Below are the code and all the weights of a small trained network. Each question names an input and a class and asks about switching units off, where a switched-off unit gives its printed mean instead of its output.

import numpy as np


def w(rows, s, z=0):
    codes = np.array(rows[::2]) - 128.0
    scale = np.full(codes.shape[1], s)
    scale[-1] = z or s
    return codes * scale


def f(y):
    return np.maximum(y, 0)


def log_softmax(a):
    a = a - a.max(-1, keepdims=True)
    return a - np.log(np.exp(a).sum(-1, keepdims=True))


def net(x, mask):
    res = np.array(x, float).reshape(1, 5) / 4 @ E
    y = f(res @ A[0][:, :-1].T + A[0][:, -1])
    res = res + np.where(mask, y, B[0][:, -1]) @ B[0][:, :-1]
    return log_softmax(res[-1] @ U[:, :-1].T + U[:, -1])


A, B = {}, {}
E = w([
[129,129,127],'x0',
[139,8,98],'x1',
[128,128,129],'x2',
[59,82,205],'x3',
[221,99,230],'x4',
],0.011)
A[0] = w([
[182,142,108,99],'neuron 0',
[146,146,194,154],'neuron 1',
[79,110,168,70],'neuron 2',
[97,70,88,127],'neuron 3',
[175,116,161,74],'neuron 4',
[188,111,167,90],'neuron 5',
[139,43,68,69],'neuron 6',
[62,185,93,89],'neuron 7',
[185,148,72,91],'neuron 8',
[148,79,95,66],'neuron 9',
[153,102,137,56],'neuron 10',
[99,142,103,246],'neuron 11',
[117,76,98,118],'neuron 12',
[42,153,70,80],'neuron 13',
[191,108,162,78],'neuron 14',
[98,116,191,136],'neuron 15',
[162,143,185,89],'neuron 16',
[133,99,118,51],'neuron 17',
[132,50,169,132],'neuron 18',
[189,139,134,133],'neuron 19',
[145,59,106,87],'neuron 20',
[197,123,79,120],'neuron 21',
[89,188,159,202],'neuron 22',
[130,217,205,76],'neuron 23',
[158,122,149,55],'neuron 24',
[81,130,62,77],'neuron 25',
[93,78,145,148],'neuron 26',
[225,132,96,128],'neuron 27',
[125,107,122,175],'neuron 28',
[126,35,102,73],'neuron 29',
[64,107,190,95],'neuron 30',
[181,126,158,111],'neuron 31',
[84,108,165,86],'neuron 32',
[102,118,93,102],'neuron 33',
[182,8,131,123],'neuron 34',
[76,201,126,132],'neuron 35',
[111,115,187,135],'neuron 36',
[96,82,191,121],'neuron 37',
[106,129,99,82],'neuron 38',
[165,206,136,123],'neuron 39',
[114,179,147,64],'neuron 40',
[88,137,74,67],'neuron 41',
[58,193,205,129],'neuron 42',
],0.014,0.012)
B[0] = w([
[89,202,70,158],'neuron 0',
[107,2,129,203],'neuron 1',
[75,188,97,153],'neuron 2',
[171,138,126,194],'neuron 3',
[48,90,221,160],'neuron 4',
[57,122,149,180],'neuron 5',
[154,171,187,191],'neuron 6',
[92,84,152,188],'neuron 7',
[59,207,86,172],'neuron 8',
[148,198,206,154],'neuron 9',
[97,162,189,135],'neuron 10',
[183,26,99,244],'neuron 11',
[180,181,149,177],'neuron 12',
[68,87,218,200],'neuron 13',
[90,87,174,174],'neuron 14',
[117,173,56,186],'neuron 15',
[66,85,181,172],'neuron 16',
[249,216,233,130],'neuron 17',
[121,106,127,213],'neuron 18',
[81,62,93,180],'neuron 19',
[189,177,219,176],'neuron 20',
[71,155,82,184],'neuron 21',
[175,110,109,228],'neuron 22',
[194,184,180,198],'neuron 23',
[76,97,207,135],'neuron 24',
[94,117,159,178],'neuron 25',
[147,140,54,192],'neuron 26',
[81,185,29,201],'neuron 27',
[186,106,91,179],'neuron 28',
[142,201,209,192],'neuron 29',
[84,217,82,181],'neuron 30',
[62,68,150,176],'neuron 31',
[94,204,110,156],'neuron 32',
[114,70,223,156],'neuron 33',
[200,146,140,245],'neuron 34',
[182,138,140,197],'neuron 35',
[104,118,39,182],'neuron 36',
[101,189,32,196],'neuron 37',
[85,120,163,142],'neuron 38',
[184,131,164,197],'neuron 39',
[158,236,235,147],'neuron 40',
[81,121,183,163],'neuron 41',
[193,147,115,211],'neuron 42',
],0.0066,0.012)
U = w([
[221,205,171,35],'0',
[6,59,158,53],'1',
[167,94,40,254],'2',
[42,230,2,18],'3',
[179,81,50,224],'4',
],0.008,0.0093)

Each question gives the input, the list of numbers given to net, and the class t.
The units are the neurons (one row each of A and B). Each row of codes is followed by its name. A weight is (code - 128) times the scale printed after its matrix; where a second scale follows, it is the last column's (A, B and U).
mask holds one flag per neuron, in row order. A switched-off neuron (its flag False) gives its mean, the last column of its row in B, instead of its output. The means were averaged over made-up inputs and are rounded, as every weight is.
A unit's drop is (log p(t) with every unit on - log p(t) with that unit switched off) / (log p(t) with every unit on - log p(t) with every unit switched off).
The circuit of an input: a set's keep is (log p(t) with only the set's units on - log p(t) with every unit switched off) / (log p(t) with every unit on - log p(t) with every unit switched off). Starting from the 12 units with the biggest drops (on a tie, the unit counted first), units are removed one at a time, each time the one whose removal leaves the highest keep (on an exact tie, the one counted first), for as long as the keep stays at least 0.8.
units of the circuit, in order: the units of the circuit, biggest drop first
k most important neurons: the k neurons with the biggest drops, biggest first
drop when u is switched off: that unit's drop, to one decimal
input [-1,3,4,7,-3], class 3: most important neuron => neuron 30
input [-1,5,-5,-8,0], class 3: units of the circuit, in order => neuron 27; neuron 8
input [1,5,-2,-6,5], class 3: units of the circuit, in order => neuron 27; neuron 21; neuron 11
input [4,6,1,4,5], class 0: units of the circuit, in order => neuron 34; neuron 29
input [-4,-7,2,-5,-8], class 1: units of the circuit, in order => neuron 13; neuron 7
input [-4,-3,1,-6,0], class 3: units of the circuit, in order => neuron 8; neuron 27
input [1,-3,7,8,7], class 3: units of the circuit, in order => neuron 37; neuron 30
input [2,5,8,8,7], class 3: units of the circuit, in order => neuron 37; neuron 30
input [-6,3,-3,7,-4], class 3: units of the circuit, in order => neuron 30; neuron 37
input [-5,-7,-5,4,-2], class 0: 2 most important neurons => neuron 23; neuron 40
input [5,3,2,8,6], class 3: 3 most important neurons => neuron 37; neuron 30; neuron 15
input [-7,-6,8,-6,5], class 4: 3 most important neurons => neuron 19; neuron 1; neuron 29
input [-2,-5,-3,-3,-6], class 1: 2 most important neurons => neuron 13; neuron 7
input [7,7,-2,4,-1], class 0: drop when neuron 20 is switched off => 0.1
input [-4,5,-2,-4,-6], class 1: drop when neuron 41 is switched off => 0.2
input [-2,-8,-5,-6,-2], class 0: drop when neuron 40 is switched off => 0.2
input [-2,-2,2,-2,-8], class 1: drop when neuron 13 is switched off => 0.1
input [-5,5,-5,-3,-4], class 0: most important neuron => neuron 6
